Below is a small trained network, with its code and all its weights. Each question gives an input and a target symbol and asks what happens when units are switched off, that is, made to give their printed mean instead of their output.

import numpy as np


def w(rows, s, z=0):
    codes = np.array(rows[::2]) - 128.0
    scale = np.full(codes.shape[1], s)
    scale[-1] = z or s
    return codes * scale


def f(y):
    return np.maximum(y, 0)


def softmax(a):
    e = np.exp(a - a.max(-1, keepdims=True))
    return e / e.sum(-1, keepdims=True)


def log_softmax(a):
    a = a - a.max(-1, keepdims=True)
    return a - np.log(np.exp(a).sum(-1, keepdims=True))


def net(x, mask):
    ids = ['γδεθμτφψω'.index(c) for c in x.split()]
    T = len(ids)
    res = E[ids] + P[:T]
    q, k, v = (res @ M[0].T for M in (Q, K, V))
    z = softmax(np.where(np.tri(T) > 0, q @ k.T / 2**0.5, -1e9)) @ v
    res = res + np.where(mask[0], z, O[0][:, -1]) @ O[0][:, :-1]
    y = f(res @ A[0][:, :-1].T + A[0][:, -1])
    res = res + np.where(mask[1:9], y, B[0][:, -1]) @ B[0][:, :-1]
    return log_softmax(res[-1] @ U[:, :-1].T + U[:, -1])


Q, K, V, O, A, B = {}, {}, {}, {}, {}, {}
E = w([
[113,101,225],'γ',
[127,93,225],'δ',
[149,229,160],'ε',
[67,136,218],'θ',
[254,155,217],'μ',
[148,132,9],'τ',
[123,171,148],'φ',
[84,79,210],'ψ',
[39,159,145],'ω',
],0.021)
P = w([
[44,195,255],'0',
[109,104,137],'1',
[103,108,141],'2',
[103,107,139],'3',
[104,105,143],'4',
[100,110,144],'5',
],0.0081)
Q[0] = w([
[180,59,98],'H0',
[161,78,250],'H0',
],0.013)
K[0] = w([
[173,171,141],'H0',
[104,184,254],'H0',
],0.014)
V[0] = w([
[54,67,84],'H0',
[62,247,131],'H0',
],0.011)
O[0] = w([
[112,1,48,88],'H0',
[90,179,37,254],'H0',
],0.0099,0.0081)
A[0] = w([
[96,194,179,97],'N0',
[171,52,210,97],'N1',
[165,177,152,210],'N2',
[99,199,126,53],'N3',
[249,118,118,74],'N4',
[150,195,85,88],'N5',
[178,173,94,24],'N6',
[127,164,191,1],'N7',
],0.013,0.0064)
B[0] = w([
[215,100,145,253],'N0',
[141,3,51,173],'N1',
[100,183,87,231],'N2',
[118,113,176,206],'N3',
[74,93,178,163],'N4',
[115,114,74,186],'N5',
[95,71,178,157],'N6',
[152,89,96,198],'N7',
],0.014)
U = w([
[115,162,160,218],'γ',
[69,147,131,171],'δ',
[174,214,88,186],'ε',
[104,153,248,173],'θ',
[146,125,140,162],'μ',
[168,126,59,136],'τ',
[96,86,167,65],'φ',
[151,94,108,2],'ψ',
[186,146,126,50],'ω',
],0.017,0.0099)

Each question gives the input, a string of symbols that net reads in full, and the target symbol t.
The units are the heads (2 rows each of Q, K, V and O) and the neurons (one row each of A and B). Each row of codes is followed by its name. A weight is (code - 128) times the scale printed after its matrix; where a second scale follows, it is the last column's (O, A, B and U).
mask holds one flag per unit, heads first, then neurons. A switched-off unit (its flag False) gives its mean, the last column of its rows in O or B, instead of its output. The means were averaged over made-up inputs and are rounded, as every weight is.
A unit's drop is (log p(t) with every unit on - log p(t) with that unit switched off) / (log p(t) with every unit on - log p(t) with every unit switched off).
The circuit of an input: a set's keep is (log p(t) with only the set's units on - log p(t) with every unit switched off) / (log p(t) with every unit on - log p(t) with every unit switched off). Starting from all 9 units, units are removed one at a time, each time the one whose removal leaves the highest keep (on an exact tie, the one counted first), for as long as the keep stays at least 0.8.
circuit, biggest first: the units of the circuit, biggest drop first
most important unit: the unit with the biggest drop
k most important neurons: the k neurons with the biggest drops, biggest first
drop when u is switched off: that unit's drop, to one decimal
input ω θ μ τ ψ, target δ: circuit, biggest first	[H0 N0]
input φ θ θ μ, target θ: 4 most important neurons	[N4 N6 N1 N7]
input ω ψ δ γ δ, target δ: circuit, biggest first	[H0 N0]
input ω γ ψ μ, target δ: circuit, biggest first	[N0 H0 N4]
input τ μ ψ, target ψ: most important unit	H0
input ω θ θ θ δ, target δ: circuit, biggest first	[N0 H0]
input τ φ φ ω τ μ, target ψ: 4 most important neurons	[N1 N4 N7 N6]
input φ γ ψ, target θ: circuit, biggest first	[N1 H0 N5]
input τ ψ δ τ μ, target ψ: circuit, biggest first	[N1 H0]
input ε θ γ θ, target θ: 3 most important neurons	[N1 N5 N2]
input φ θ φ, target ε: 2 most important neurons	[N1 N4]
input τ ω θ φ, target δ: 4 most important neurons	[N0 N7 N1 N2]
input τ φ γ δ γ, target ψ: drop when H0 is switched off	0.9
input μ γ ω θ γ, target ω: drop when N6 is switched off	0.0
input ε τ γ, target ε: circuit, biggest first	[H0]
input δ θ γ μ δ δ, target τ: drop when N3 is switched off	0.3
